Below are the code and all the weights of a small trained network. Each question names an input and a target symbol and asks about switching units off, where a switched-off unit gives its printed mean instead of its output.

import numpy as np


def w(rows, s, z=0):
    codes = np.array(rows[::2]) - 128.0
    scale = np.full(codes.shape[1], s)
    scale[-1] = z or s
    return codes * scale


def norm(h):
    return h / np.sqrt((h * h).mean(-1, keepdims=True) + 1e-5)


def f(y):
    return np.maximum(y, 0)


def softmax(a):
    e = np.exp(a - a.max(-1, keepdims=True))
    return e / e.sum(-1, keepdims=True)


def log_softmax(a):
    a = a - a.max(-1, keepdims=True)
    return a - np.log(np.exp(a).sum(-1, keepdims=True))


def net(x, mask):
    ids = ['ΔΘΞΨαβγεζηλμστφω'.index(c) for c in x.split()]
    T = len(ids)
    res = E[ids] + P[:T]
    q, k, v = (norm(res) @ M[0].T for M in (Q, K, V))
    z = softmax(np.where(np.tri(T) > 0, q @ k.T / 3**0.5, -1e9)) @ v
    res = res + np.where(mask[0], z, O[0][:, -1]) @ O[0][:, :-1]
    y = f(norm(res) @ A[0][:, :-1].T + A[0][:, -1])
    res = res + np.where(mask[1:13], y, B[0][:, -1]) @ B[0][:, :-1]
    return log_softmax(norm(res)[-1] @ U[:, :-1].T + U[:, -1])


Q, K, V, O, A, B = {}, {}, {}, {}, {}, {}
E = w([
[116,161,151,154,102],'Δ',
[112,99,154,144,139],'Θ',
[115,57,152,168,134],'Ξ',
[157,126,102,158,192],'Ψ',
[98,133,150,124,151],'α',
[129,72,150,153,126],'β',
[127,180,193,182,167],'γ',
[112,89,156,109,161],'ε',
[132,71,154,155,107],'ζ',
[108,127,54,225,124],'η',
[87,106,173,169,116],'λ',
[7,116,170,161,73],'μ',
[126,62,154,94,159],'σ',
[135,130,75,138,122],'τ',
[90,139,113,96,121],'φ',
[177,160,109,95,171],'ω',
],0.021)
P = w([
[49,9,62,141,255],'0',
[25,47,97,125,232],'1',
[23,62,128,135,178],'2',
[44,97,164,167,135],'3',
[60,103,196,194,96],'4',
[78,113,197,209,62],'5',
[88,137,197,207,46],'6',
[107,176,154,202,33],'7',
[107,175,135,209,54],'8',
[47,135,119,205,155],'9',
],0.0055)
Q[0] = w([
[60,160,31,133,110],'h0',
[2,31,150,134,107],'h0',
[227,163,135,49,181],'h0',
],0.0068)
K[0] = w([
[135,219,53,98,138],'h0',
[179,254,40,108,37],'h0',
[93,100,72,207,228],'h0',
],0.0076)
V[0] = w([
[209,130,110,187,183],'h0',
[109,122,2,209,121],'h0',
[188,190,83,58,156],'h0',
],0.0099)
O[0] = w([
[203,183,222,238,182,34],'h0',
[177,140,27,170,3,189],'h0',
[178,123,235,82,45,2],'h0',
],0.0075,0.0061)
A[0] = w([
[140,190,130,40,165,158],'n0',
[207,165,61,104,211,221],'n1',
[155,228,65,25,107,205],'n2',
[102,249,145,109,162,217],'n3',
[163,166,92,71,86,42],'n4',
[185,132,133,50,162,162],'n5',
[118,136,177,85,74,1],'n6',
[133,66,114,133,94,108],'n7',
[121,58,136,142,124,62],'n8',
[213,156,138,114,92,18],'n9',
[136,90,115,204,174,206],'n10',
[124,199,123,103,71,251],'n11',
],0.011,0.0042)
B[0] = w([
[176,79,232,247,61,152],'n0',
[186,183,223,57,15,199],'n1',
[88,3,188,218,172,201],'n2',
[82,39,205,189,137,169],'n3',
[104,77,146,101,195,142],'n4',
[183,112,241,141,128,139],'n5',
[174,205,228,185,20,136],'n6',
[135,93,186,157,168,179],'n7',
[158,29,181,165,111,162],'n8',
[56,92,254,188,109,130],'n9',
[165,218,102,80,153,254],'n10',
[190,54,174,121,128,185],'n11',
],0.0093,0.0074)
U = w([
[130,157,122,120,93,114],'Δ',
[148,158,107,110,162,143],'Θ',
[140,133,122,140,135,48],'Ξ',
[162,205,135,101,99,254],'Ψ',
[85,169,152,106,145,130],'α',
[157,135,125,152,169,54],'β',
[99,188,191,181,179,20],'γ',
[139,130,154,92,176,140],'ε',
[148,130,119,167,175,53],'ζ',
[132,181,79,185,75,112],'η',
[89,165,117,166,145,159],'λ',
[64,166,116,107,75,168],'μ',
[148,110,148,81,171,138],'σ',
[177,119,105,179,33,142],'τ',
[86,27,135,92,58,139],'φ',
[160,119,249,123,59,123],'ω',
],0.014,0.0053)

Each question gives the input, a string of symbols that net reads in full, and the target symbol t.
The units are the heads (3 rows each of Q, K, V and O) and the neurons (one row each of A and B). Each row of codes is followed by its name. A weight is (code - 128) times the scale printed after its matrix; where a second scale follows, it is the last column's (O, A, B and U).
mask holds one flag per unit, heads first, then neurons. A switched-off unit (its flag False) gives its mean, the last column of its rows in O or B, instead of its output. The means were averaged over made-up inputs and are rounded, as every weight is.
A unit's drop is (log p(t) with every unit on - log p(t) with that unit switched off) / (log p(t) with every unit on - log p(t) with every unit switched off).
The circuit of an input: a set's keep is (log p(t) with only the set's units on - log p(t) with every unit switched off) / (log p(t) with every unit on - log p(t) with every unit switched off). Starting from the 12 units with the biggest drops (on a tie, the unit counted first), units are removed one at a time, each time the one whose removal leaves the highest keep (on an exact tie, the one counted first), for as long as the keep stays at least 0.8.
units of the circuit, in order: the units of the circuit, biggest drop first
unit that matters most: the unit with the biggest drop
top k neurons: the k neurons with the biggest drops, biggest first
drop when u is switched off: that unit's drop, to one decimal
input ε η φ Δ, target φ: unit that matters most => n11
input μ μ λ φ Θ φ τ, target φ: units of the circuit, in order => [h0, n2]
input Δ β φ λ ω Θ τ, target ω: top 2 neurons => [n11, n9]
input φ Θ ε Ψ φ φ Θ σ τ λ, target τ: top 2 neurons => [n2, n3]
input μ ω ε, target ω: top 3 neurons => [n5, n8, n2]
input λ Θ φ φ φ ε Θ ω Δ σ, target ω: top 2 neurons => [n5, n8]
input Θ μ φ Θ Θ β τ λ Ξ, target τ: top 2 neurons => [n2, n8]
input β φ Θ μ Θ τ μ Ξ φ α, target φ: top 2 neurons => [n10, n11]
input ε ω φ σ, target ω: top 2 neurons => [n5, n2]
input φ ζ Ψ μ ω, target ω: top 3 neurons => [n1, n3, n2]
input Θ Θ ε ω μ, target ω: drop when h0 is switched off => 1.8
input φ Ξ τ Ψ β, target τ: drop when n3 is switched off => 0.1
input Ψ ω τ Θ, target ω: drop when h0 is switched off => 4.0
input Θ τ β, target τ: units of the circuit, in order => [h0]
